Below are the code and all the weights of a small trained network. Each question names an input and a target symbol and asks about switching units off, where a switched-off unit gives its printed mean instead of its output.

import numpy as np


def w(rows, s, z=0):
    codes = np.array(rows[::2]) - 128.0
    scale = np.full(codes.shape[1], s)
    scale[-1] = z or s
    return codes * scale


def norm(h):
    return h / np.sqrt((h * h).mean(-1, keepdims=True) + 1e-5)


def f(y):
    return np.maximum(y, 0)


def softmax(a):
    e = np.exp(a - a.max(-1, keepdims=True))
    return e / e.sum(-1, keepdims=True)


def log_softmax(a):
    a = a - a.max(-1, keepdims=True)
    return a - np.log(np.exp(a).sum(-1, keepdims=True))


def net(x, mask):
    ids = ['αβγδεημξπσφψ'.index(c) for c in x.split()]
    T = len(ids)
    res = E[ids] + P[:T]
    u = 0
    for l in range(2):
        r = norm(res)
        for j in range(3):
            rows = slice(2 * j, 2 * j + 2)
            q, k, v = (r @ M[l][rows].T for M in (Q, K, V))
            z = softmax(np.where(np.tri(T) > 0, q @ k.T / 2**0.5, -1e9)) @ v
            o = O[l][rows]
            res = res + np.where(mask[u + j], z, o[:, -1]) @ o[:, :-1]
        u += 3
        y = f(norm(res) @ A[l][:, :-1].T + A[l][:, -1])
        res = res + np.where(mask[u : u + 16], y, B[l][:, -1]) @ B[l][:, :-1]
        u += 16
    return log_softmax(norm(res)[-1] @ U[:, :-1].T + U[:, -1])


Q, K, V, O, A, B = {}, {}, {}, {}, {}, {}
E = w([
[141,165,104,195],'α',
[84,130,188,58],'β',
[164,186,236,91],'γ',
[103,13,48,99],'δ',
[206,181,132,128],'ε',
[46,102,253,86],'η',
[171,90,84,171],'μ',
[168,80,54,196],'ξ',
[144,165,76,204],'π',
[189,169,138,146],'σ',
[8,99,94,117],'φ',
[215,174,128,161],'ψ',
],0.0052)
P = w([
[164,92,216,192],'0',
[213,254,132,139],'1',
[161,187,106,56],'2',
[157,251,103,64],'3',
[168,253,98,58],'4',
[184,250,88,62],'5',
[192,240,79,54],'6',
],0.0024)
Q[0] = w([
[152,162,28,168],'L0H1',
[126,53,98,151],'L0H1',
[254,231,22,199],'L0H2',
[132,101,85,96],'L0H2',
[79,70,63,141],'L0H3',
[126,65,49,119],'L0H3',
],0.0068)
K[0] = w([
[127,84,31,116],'L0H1',
[210,160,100,229],'L0H1',
[2,213,87,148],'L0H2',
[53,27,86,79],'L0H2',
[78,148,106,16],'L0H3',
[36,76,166,11],'L0H3',
],0.0058)
V[0] = w([
[66,153,185,122],'L0H1',
[98,219,136,164],'L0H1',
[252,215,174,178],'L0H2',
[66,80,119,188],'L0H2',
[84,152,75,107],'L0H3',
[45,100,127,55],'L0H3',
],0.0032)
O[0] = w([
[206,60,92,148,38],'L0H1',
[128,147,148,181,152],'L0H1',
[62,4,17,43,197],'L0H2',
[125,147,76,106,139],'L0H2',
[201,211,58,170,124],'L0H3',
[120,205,146,171,9],'L0H3',
],0.003,0.0016)
A[0] = w([
[112,165,156,208,170],'L0N1',
[127,53,103,98,215],'L0N2',
[160,165,190,144,249],'L0N3',
[203,184,114,82,91],'L0N4',
[62,91,253,130,190],'L0N5',
[74,119,113,127,127],'L0N6',
[163,94,143,162,131],'L0N7',
[126,114,124,62,101],'L0N8',
[137,165,142,112,77],'L0N9',
[165,149,182,194,122],'L0N10',
[149,143,152,85,138],'L0N11',
[99,115,216,79,138],'L0N12',
[145,125,127,91,72],'L0N13',
[136,152,120,215,140],'L0N14',
[92,159,106,60,177],'L0N15',
[99,161,106,132,222],'L0N16',
],0.0057,0.0019)
B[0] = w([
[139,132,99,25,190],'L0N1',
[138,253,172,131,227],'L0N2',
[55,129,77,42,217],'L0N3',
[89,114,91,140,254],'L0N4',
[200,164,84,130,177],'L0N5',
[146,171,117,85,163],'L0N6',
[37,134,181,115,159],'L0N7',
[136,189,111,169,169],'L0N8',
[152,57,166,158,150],'L0N9',
[23,160,106,68,184],'L0N10',
[91,82,78,216,168],'L0N11',
[174,148,3,186,168],'L0N12',
[98,171,139,158,145],'L0N13',
[102,129,167,40,212],'L0N14',
[211,76,107,185,219],'L0N15',
[182,85,175,16,222],'L0N16',
],0.003,0.0029)
Q[1] = w([
[20,133,193,129],'L1H1',
[131,77,204,207],'L1H1',
[205,123,62,143],'L1H2',
[171,150,40,47],'L1H2',
[255,128,118,75],'L1H3',
[158,132,96,54],'L1H3',
],0.0073)
K[1] = w([
[122,111,58,89],'L1H1',
[194,160,93,2],'L1H1',
[145,126,174,77],'L1H2',
[169,108,209,133],'L1H2',
[52,196,167,46],'L1H3',
[19,138,159,150],'L1H3',
],0.0074)
V[1] = w([
[163,175,111,80],'L1H1',
[174,130,26,148],'L1H1',
[138,101,90,188],'L1H2',
[209,86,234,112],'L1H2',
[170,78,35,179],'L1H3',
[254,156,120,179],'L1H3',
],0.0055)
O[1] = w([
[88,186,107,57,137],'L1H1',
[123,135,190,74,145],'L1H1',
[97,173,148,116,2],'L1H2',
[181,103,4,14,84],'L1H2',
[158,142,203,86,109],'L1H3',
[134,68,145,93,15],'L1H3',
],0.0048,0.00072)
A[1] = w([
[165,151,165,154,143],'L1N1',
[153,136,119,29,232],'L1N2',
[169,184,251,76,149],'L1N3',
[132,104,44,95,138],'L1N4',
[135,54,84,115,135],'L1N5',
[73,85,86,125,157],'L1N6',
[184,49,45,139,88],'L1N7',
[122,186,118,140,180],'L1N8',
[137,228,116,99,159],'L1N9',
[113,126,67,38,109],'L1N10',
[105,204,174,157,59],'L1N11',
[91,148,220,156,251],'L1N12',
[92,175,149,255,152],'L1N13',
[12,142,123,225,147],'L1N14',
[207,143,89,225,155],'L1N15',
[146,155,147,60,213],'L1N16',
],0.005,0.0019)
B[1] = w([
[252,148,76,73,161],'L1N1',
[46,106,120,197,254],'L1N2',
[152,102,111,116,218],'L1N3',
[106,142,196,106,214],'L1N4',
[108,206,130,161,169],'L1N5',
[163,166,71,108,157],'L1N6',
[111,160,182,186,194],'L1N7',
[88,145,183,73,204],'L1N8',
[32,127,135,91,248],'L1N9',
[98,81,183,177,224],'L1N10',
[151,161,231,59,179],'L1N11',
[178,170,86,98,198],'L1N12',
[227,170,164,105,202],'L1N13',
[252,122,92,136,190],'L1N14',
[3,136,196,116,195],'L1N15',
[110,90,154,220,223],'L1N16',
],0.0034,0.0038)
U = w([
[165,186,123,232,133],'α',
[91,157,87,160,63],'β',
[79,67,200,239,140],'γ',
[109,84,114,78,82],'δ',
[73,63,182,111,74],'ε',
[159,83,26,65,165],'η',
[94,128,79,190,171],'μ',
[100,143,198,71,135],'ξ',
[250,75,175,112,252],'π',
[162,147,157,119,53],'σ',
[101,230,113,98,100],'φ',
[82,72,135,74,132],'ψ',
],0.011,0.0037)

Each question gives the input, a string of symbols that net reads in full, and the target symbol t.
The units are the heads (2 rows each of Q, K, V and O) and the neurons (one row each of A and B). Each row of codes is followed by its name. A weight is (code - 128) times the scale printed after its matrix; where a second scale follows, it is the last column's (O, A, B and U).
mask holds one flag per unit, layer by layer, with each layer's heads first. A switched-off unit (its flag False) gives its mean, the last column of its rows in O or B, instead of its output. The means were averaged over made-up inputs and are rounded, as every weight is.
A unit's drop is (log p(t) with every unit on - log p(t) with that unit switched off) / (log p(t) with every unit on - log p(t) with every unit switched off).
The circuit of an input: a set's keep is (log p(t) with only the set's units on - log p(t) with every unit switched off) / (log p(t) with every unit on - log p(t) with every unit switched off). Starting from the 12 units with the biggest drops (on a tie, the unit counted first), units are removed one at a time, each time the one whose removal leaves the highest keep (on an exact tie, the one counted first), for as long as the keep stays at least 0.8.
circuit, biggest first: the units of the circuit, biggest drop first
top k neurons: the k neurons with the biggest drops, biggest first
k most important neurons of layer l: the k neurons of layer l with the biggest drops, biggest first
drop of u: that unit's drop, to one decimal
input β μ ξ ε π, target ξ: circuit, biggest first : L0N12; L0N5; L1H1; L1H3
input ψ η ξ π, target η: circuit, biggest first : L1H2; L0H3
input ξ φ α, target ξ: circuit, biggest first : L0N16; L1H1
input α ξ μ μ μ, target α: top 3 neurons : L0N2; L0N7; L0N16
input β ε ε ψ ψ β ε, target ξ: 3 most important neurons of layer 0 : L0N12; L0N5; L0N16
input μ ε μ, target γ: top 3 neurons : L0N16; L0N14; L0N7
input ψ ξ γ ξ σ, target η: top 2 neurons : L0N2; L0N7
input δ ξ ψ ξ π, target μ: top 2 neurons : L0N7; L0N2
input μ α ξ α, target γ: top neuron : L0N16
input μ β ξ ξ, target γ: top 3 neurons : L0N16; L0N2; L0N7
input ψ ψ μ ξ β, target η: top 2 neurons : L0N2; L0N12
input δ ξ η ξ ψ β, target μ: top 2 neurons : L0N2; L0N7
input φ α η, target φ: 2 most important neurons of layer 0 : L0N12; L0N5
input α ξ ξ β ε ε, target α: 2 most important neurons of layer 0 : L0N2; L0N7
input ψ ξ ψ ψ, target η: 2 most important neurons of layer 0 : L0N2; L0N7
input μ α γ ξ η, target γ: top 2 neurons : L0N16; L0N2
input μ σ ξ δ ψ ψ, target γ: top 3 neurons : L0N2; L0N16; L0N4
input ξ ξ ψ β, target π: top 3 neurons : L0N15; L0N16; L0N7
input φ ψ β, target φ: top 2 neurons : L0N12; L0N10
input ψ ψ ξ μ, target η: top neuron : L0N2
input ξ φ μ, target ξ: top neuron : L0N16
input α α ψ β ξ, target α: top 3 neurons : L0N2; L0N7; L0N16
input ξ η μ ξ ψ, target π: 3 most important neurons of layer 0 : L0N12; L0N5; L0N16
input β η ξ ψ, target ξ: 3 most important neurons of layer 0 : L0N12; L0N5; L0N16
input δ ε ε δ μ π, target μ: 2 most important neurons of layer 0 : L0N2; L0N7
input φ φ ξ φ δ, target φ: 2 most important neurons of layer 0 : L0N16; L0N1
input φ ξ μ, target φ: most important neuron of layer 0 : L0N10
input ξ ξ δ ξ γ β δ, target π: 2 most important neurons of layer 0 : L0N12; L0N16
input ψ ξ π α, target η: 3 most important neurons of layer 0 : L0N2; L0N7; L0N15
input φ γ φ, target φ: drop of L0N6 : 0.4
